Below is a small trained network, with its code and all its weights. Each question gives an input and a class and asks what happens when units are switched off, that is, made to give their printed mean instead of their output.

import numpy as np


def w(rows, s, z=0):
    codes = np.array(rows[::2]) - 128.0
    scale = np.full(codes.shape[1], s)
    scale[-1] = z or s
    return codes * scale


def f(y):
    return np.maximum(y, 0)


def log_softmax(a):
    a = a - a.max(-1, keepdims=True)
    return a - np.log(np.exp(a).sum(-1, keepdims=True))


def net(x, mask):
    res = np.array(x, float).reshape(1, 6) / 4 @ E
    y = f(res @ A[0][:, :-1].T + A[0][:, -1])
    res = res + np.where(mask, y, B[0][:, -1]) @ B[0][:, :-1]
    return log_softmax(res[-1] @ U[:, :-1].T + U[:, -1])


A, B = {}, {}
E = w([
[143,56,177],'x0',
[129,135,123],'x1',
[130,127,125],'x2',
[254,113,141],'x3',
[129,193,88],'x4',
[164,72,78],'x5',
],0.0075)
A[0] = w([
[216,95,95,68],'N1',
[93,110,124,116],'N2',
[167,135,196,4],'N3',
[165,85,110,108],'N4',
[68,193,5,125],'N5',
[154,99,145,107],'N6',
[125,113,220,174],'N7',
[237,149,142,157],'N8',
[133,174,232,97],'N9',
[232,151,156,48],'N10',
[77,108,127,100],'N11',
[113,63,11,140],'N12',
[189,161,167,66],'N13',
[155,165,94,110],'N14',
[131,142,114,15],'N15',
[183,136,167,76],'N16',
[130,182,94,36],'N17',
[106,221,53,201],'N18',
[137,90,185,101],'N19',
[225,188,144,125],'N20',
[136,182,122,15],'N21',
[128,181,118,195],'N22',
],0.012,0.0031)
B[0] = w([
[84,177,187,218],'N1',
[79,142,66,158],'N2',
[38,108,125,156],'N3',
[132,197,147,184],'N4',
[72,71,185,254],'N5',
[158,154,97,169],'N6',
[230,103,69,192],'N7',
[59,91,156,248],'N8',
[187,162,178,181],'N9',
[1,116,135,217],'N10',
[47,167,85,169],'N11',
[124,186,230,205],'N12',
[80,134,94,178],'N13',
[103,68,79,163],'N14',
[188,146,80,129],'N15',
[55,113,119,177],'N16',
[178,96,82,160],'N17',
[208,98,119,253],'N18',
[89,134,44,175],'N19',
[71,105,100,225],'N20',
[160,117,113,149],'N21',
[159,67,166,192],'N22',
],0.0065,0.0062)
U = w([
[164,43,105,176],'0',
[71,160,53,3],'1',
[150,86,5,158],'2',
[163,125,115,181],'3',
[154,243,156,185],'4',
],0.011,0.0023)

Each question gives the input, the list of numbers given to net, and the class t.
The units are the neurons (one row each of A and B). Each row of codes is followed by its name. A weight is (code - 128) times the scale printed after its matrix; where a second scale follows, it is the last column's (A, B and U).
mask holds one flag per neuron, in row order. A switched-off neuron (its flag False) gives its mean, the last column of its row in B, instead of its output. The means were averaged over made-up inputs and are rounded, as every weight is.
A unit's drop is (log p(t) with every unit on - log p(t) with that unit switched off) / (log p(t) with every unit on - log p(t) with every unit switched off).
The circuit of an input: a set's keep is (log p(t) with only the set's units on - log p(t) with every unit switched off) / (log p(t) with every unit on - log p(t) with every unit switched off). Starting from the 12 units with the biggest drops (on a tie, the unit counted first), units are removed one at a time, each time the one whose removal leaves the highest keep (on an exact tie, the one counted first), for as long as the keep stays at least 0.8.
units of the circuit, in order: the units of the circuit, biggest drop first
unit that matters most: the unit with the biggest drop
k most important neurons: the k neurons with the biggest drops, biggest first
drop of u: that unit's drop, to one decimal
input [-1,0,-4,-7,8,-2], class 2: units of the circuit, in order -> [N18, N17]
input [-8,6,8,-2,3,-2], class 0: unit that matters most -> N5
input [-1,-3,-4,6,4,-5], class 1: units of the circuit, in order -> [N10, N20]
input [6,-7,4,0,-8,-4], class 2: units of the circuit, in order -> [N19, N7, N5]
input [-8,-7,6,-7,3,2], class 0: units of the circuit, in order -> [N5, N18, N22]
input [-4,0,8,7,-6,8], class 4: units of the circuit, in order -> [N1, N4]
input [-7,-6,-1,-6,-2,-4], class 0: 2 most important neurons -> [N18, N5]
input [4,5,0,0,-8,-3], class 2: 2 most important neurons -> [N19, N7]
input [6,5,-2,7,-2,-3], class 1: drop of N10 -> 0.2
input [-6,0,0,-5,4,5], class 0: drop of N5 -> 0.3
input [-8,2,7,4,5,1], class 0: drop of N5 -> 0.2
